Small tables with named rows and columns. After each table, cells are looked up by row and column.

Luni
columns: Tuveki, Roboko, Tos, Mus, Nokim
Nol: [88, 7, 195, 83, 118]
Rapapip: [83, 2, 192, 79, 114]
Rolot: [89, 9, 195, 84, 119]
Beg: [123, 206, 13, 128, 92]
Sem: [123, 206, 13, 128, 92]
Firama: [123, 205, 13, 128, 92]
Tofeg: [123, 205, 13, 128, 92]
Dagid: [84, 3, 192, 79, 114]
Zozal: [89, 9, 195, 84, 119]
Sarube: [89, 9, 195, 84, 119]
Relupof: [123, 205, 12, 127, 92]
Bup: [88, 7, 195, 83, 118]
Sur: [88, 7, 195, 83, 118]

What is the Tos of Beg in Luni?
13
What is the Mus of Rolot in Luni?
84
What is the Tuveki of Tofeg in Luni?
123
What is the Tuveki of Nol in Luni?
88
What is the Nokim of Tofeg in Luni?
92
What is the Mus of Sur in Luni?
83
What is the Tos of Sem in Luni?
13
What is the Tuveki of Rapapip in Luni?
83
What is the Nokim of Bup in Luni?
118
What is the Roboko of Firama in Luni?
205
What is the Tos of Rapapip in Luni?
192
What is the Mus of Sarube in Luni?
84
What is the Roboko of Rolot in Luni?
9
What is the Roboko of Beg in Luni?
206

Pip
fields: Kuv, Defifuf, Gez
Duga: [0.522, 0.521, -0.540]
Tinel: [0.567, 0.566, -0.584]
Sapi: [0.195, 0.194, -0.212]

Defifuf of Tinel is 0.566
Gez of Duga is -0.540
Defifuf of Sapi is 0.194
Kuv of Sapi is 0.195
Kuv of Tinel is 0.567
Kuv of Duga is 0.522
Defifuf of Duga is 0.521
Gez of Tinel is -0.584
Gez of Sapi is -0.212
Which row has the largest Defifuf? Tinel

Table Gapu
	Tabegi	Per	Tov	Pumosi	Moruvu
Revidi	-0.363	-0.464	-0.542	-0.533	-0.709
Rov	-0.131	0.575	-0.040	0.443	-0.531
Duna	-0.212	0.489	-0.075	0.383	-0.496
Mam	-0.328	0.215	-0.201	0.144	-0.498
Gubiki	-0.251	0.538	-0.045	0.445	-0.447
Fovam	-0.278	0.425	-0.100	0.340	-0.465

Fovam, Pumosi -> 0.340
Mam, Moruvu -> -0.498
Mam, Tov -> -0.201
Gubiki, Per -> 0.538
Revidi, Tov -> -0.542
Mam, Per -> 0.215
Duna, Pumosi -> 0.383
Fovam, Tov -> -0.100
Fovam, Moruvu -> -0.465
Gubiki, Tabegi -> -0.251
Rov, Tabegi -> -0.131
Duna, Per -> 0.489
Which row has the largest Tabegi? Rov

Muv
|  | Gon | Tus | Fufirus | Fam | Pevo | Lofe | Desa | Boz |
|---|---|---|---|---|---|---|---|---|
| Moleku | 111 | 120 | 79 | 58 | 80 | 136 | 149 | 157 |
| Veduveb | 157 | 149 | 188 | 208 | 188 | 133 | 121 | 113 |
| Lak | 157 | 148 | 188 | 208 | 188 | 132 | 120 | 112 |
| Sini | 157 | 149 | 188 | 208 | 188 | 133 | 122 | 114 |
| Dizuz | 112 | 121 | 80 | 59 | 81 | 138 | 150 | 158 |

Lak, Fam: 208
Sini, Lofe: 133
Lak, Tus: 148
Sini, Pevo: 188
Dizuz, Boz: 158
Veduveb, Boz: 113
Moleku, Gon: 111
Veduveb, Lofe: 133
Row with the largest Lofe: Dizuz

Fataza
fields: Mebetum, Rurilop, Buze, Famona, Repi, Vupoz, Pevi
Ritivo: [11870, 64115, 319, -10194, 5483, -6632, 36688]
Malu: [11672, -15996, 70200, -26001, -37815, -8416, 11058]
Pav: [16483, -15191, 35246, -65049, -55169, 4471, -29080]
Mapup: [-87312, -1289, -3013, -8147, -50724, 13728, -17290]
Miketo: [-20447, -55604, -41225, -33195, 33605, -28139, -60267]
Lilu: [22354, 21786, 38138, -48299, 35495, -18186, 12665]
Biru: [-80352, 23010, -6563, -49120, 949, -12359, -35958]
Dag: [-3200, -28429, -78126, 41724, -12405, 15032, 141]
Fasisim: [47266, 3497, -4020, -69599, 25216, -2968, -18855]
Fub: [29578, -12979, -46545, 32372, -53306, 24226, 15892]
Masedor: [34222, -6935, 26559, -6989, 49573, -30053, 24609]
Sus: [55425, -26671, 17248, -18981, -59772, -30397, -19914]
Remomiz: [-71468, -23313, -33119, 24573, 33488, 15133, 7858]

Pevi of Fasisim = -18855
Famona of Sus = -18981
Mebetum of Masedor = 34222
Vupoz of Masedor = -30053
Rurilop of Malu = -15996
Vupoz of Biru = -12359
Rurilop of Pav = -15191
Buze of Fasisim = -4020
Repi of Sus = -59772
Which row has the largest Vupoz? Fub

Sol =
,Tafe,Dus,Basas
Rar,16,54,36
Danuk,71,79,33
Kogozes,38,10,91

Danuk, Dus -> 79
Kogozes, Dus -> 10
Rar, Basas -> 36
Kogozes, Basas -> 91
Danuk, Basas -> 33
Danuk, Tafe -> 71
Kogozes, Tafe -> 38
Rar, Tafe -> 16
Rar, Dus -> 54

Vesezu:
	Rubizul	Dod	Kipot	Vatov	Lumo	Zezo	Riguv	Fes
Fefumo	74.10	27.02	60.46	32.99	59.70	56.66	98.49	83.76
Pev	74.10	63.45	56.47	58.57	60.46	60.46	98.49	64.62
Gasaz	74.10	63.45	74.04	66.51	60.46	17.33	98.49	60.46
Remavo	74.10	60.46	60.46	44.15	59.70	56.66	98.49	83.76
Ravikod	74.10	47.08	51.31	66.51	59.70	56.58	98.49	60.60

Fefumo, Fes => 83.76
Pev, Zezo => 60.46
Remavo, Vatov => 44.15
Ravikod, Zezo => 56.58
Remavo, Lumo => 59.70
Gasaz, Zezo => 17.33
Fefumo, Vatov => 32.99
Fefumo, Zezo => 56.66
Gasaz, Vatov => 66.51
Fefumo, Riguv => 98.49
Remavo, Rubizul => 74.10
Remavo, Fes => 83.76
Pev, Kipot => 56.47
Fefumo, Rubizul => 74.10
Ravikod, Kipot => 51.31
Gasaz, Fes => 60.46
Ravikod, Riguv => 98.49
Pev, Lumo => 60.46

